Below is a small trained network, with its code and all its weights. Each question gives an input and a target symbol and asks what happens when units are switched off, that is, made to give their printed mean instead of their output.

import numpy as np


def w(rows, s, z=0):
    codes = np.array(rows[::2]) - 128.0
    scale = np.full(codes.shape[1], s)
    scale[-1] = z or s
    return codes * scale


def norm(h):
    return h / np.sqrt((h * h).mean(-1, keepdims=True) + 1e-5)


def f(y):
    return np.maximum(y, 0)


def softmax(a):
    e = np.exp(a - a.max(-1, keepdims=True))
    return e / e.sum(-1, keepdims=True)


def log_softmax(a):
    a = a - a.max(-1, keepdims=True)
    return a - np.log(np.exp(a).sum(-1, keepdims=True))


def net(x, mask):
    ids = ['αδζθστ'.index(c) for c in x.split()]
    T = len(ids)
    res = E[ids] + P[:T]
    q, k, v = (norm(res) @ M[0].T for M in (Q, K, V))
    z = softmax(np.where(np.tri(T) > 0, q @ k.T / 2**0.5, -1e9)) @ v
    res = res + np.where(mask[0], z, O[0][:, -1]) @ O[0][:, :-1]
    y = f(norm(res) @ A[0][:, :-1].T + A[0][:, -1])
    res = res + np.where(mask[1:13], y, B[0][:, -1]) @ B[0][:, :-1]
    return log_softmax(norm(res)[-1] @ U[:, :-1].T + U[:, -1])


Q, K, V, O, A, B = {}, {}, {}, {}, {}, {}
E = w([
[86,91,129],'α',
[126,195,162],'δ',
[86,86,130],'ζ',
[89,31,161],'θ',
[64,131,248],'σ',
[177,19,106],'τ',
],0.017)
P = w([
[93,120,64],'0',
[240,94,133],'1',
[238,101,131],'2',
[236,107,132],'3',
[241,100,132],'4',
[247,97,131],'5',
[248,88,134],'6',
[254,76,137],'7',
],0.0081)
Q[0] = w([
[64,239,43],'H1',
[136,108,254],'H1',
],0.016)
K[0] = w([
[159,120,107],'H1',
[3,159,126],'H1',
],0.016)
V[0] = w([
[208,248,83],'H1',
[165,107,64],'H1',
],0.013)
O[0] = w([
[184,127,107,4],'H1',
[100,140,7,109],'H1',
],0.016,0.011)
A[0] = w([
[128,93,92,142],'N1',
[109,240,76,140],'N2',
[117,68,147,183],'N3',
[83,136,133,89],'N4',
[105,129,163,150],'N5',
[174,131,138,28],'N6',
[220,92,107,158],'N7',
[168,134,2,71],'N8',
[201,140,117,215],'N9',
[195,96,137,33],'N10',
[182,43,174,12],'N11',
[88,129,94,253],'N12',
],0.016,0.0032)
B[0] = w([
[173,22,115,168],'N1',
[179,43,23,149],'N2',
[185,145,97,253],'N3',
[84,176,160,172],'N4',
[158,137,125,203],'N5',
[120,137,127,146],'N6',
[34,144,135,201],'N7',
[196,4,133,160],'N8',
[196,200,80,175],'N9',
[114,152,156,173],'N10',
[85,189,117,240],'N11',
[169,191,71,189],'N12',
],0.011,0.0079)
U = w([
[48,135,21,96],'α',
[254,203,48,112],'δ',
[47,123,22,87],'ζ',
[31,37,86,73],'θ',
[170,64,207,147],'σ',
[249,7,53,254],'τ',
],0.0089,0.0056)

Each question gives the input, a string of symbols that net reads in full, and the target symbol t.
The units are the heads (2 rows each of Q, K, V and O) and the neurons (one row each of A and B). Each row of codes is followed by its name. A weight is (code - 128) times the scale printed after its matrix; where a second scale follows, it is the last column's (O, A, B and U).
mask holds one flag per unit, heads first, then neurons. A switched-off unit (its flag False) gives its mean, the last column of its rows in O or B, instead of its output. The means were averaged over made-up inputs and are rounded, as every weight is.
A unit's drop is (log p(t) with every unit on - log p(t) with that unit switched off) / (log p(t) with every unit on - log p(t) with every unit switched off).
The circuit of an input: a set's keep is (log p(t) with only the set's units on - log p(t) with every unit switched off) / (log p(t) with every unit on - log p(t) with every unit switched off). Starting from the 12 units with the biggest drops (on a tie, the unit counted first), units are removed one at a time, each time the one whose removal leaves the highest keep (on an exact tie, the one counted first), for as long as the keep stays at least 0.8.
circuit, biggest first: the units of the circuit, biggest drop first
unit that matters most: the unit with the biggest drop
top k neurons: the k neurons with the biggest drops, biggest first
drop when u is switched off: that unit's drop, to one decimal
input δ α θ ζ ζ τ, target δ: unit that matters most => N9
input τ τ ζ ζ δ α, target τ: circuit, biggest first => H1, N1
input δ τ α δ σ σ τ, target σ: circuit, biggest first => H1, N7
input τ ζ τ ζ τ τ θ δ, target τ: circuit, biggest first => N2, H1
input τ δ α, target τ: top 2 neurons => N8, N1
input τ θ σ α τ ζ σ τ, target σ: circuit, biggest first => H1, N11
input α θ ζ δ, target α: top 2 neurons => N3, N9
input σ δ τ δ, target σ: drop when H1 is switched off => 0.2
input δ α δ α δ τ α, target δ: drop when N9 is switched off => 0.3
input τ τ α τ ζ δ, target τ: drop when H1 is switched off => 0.8
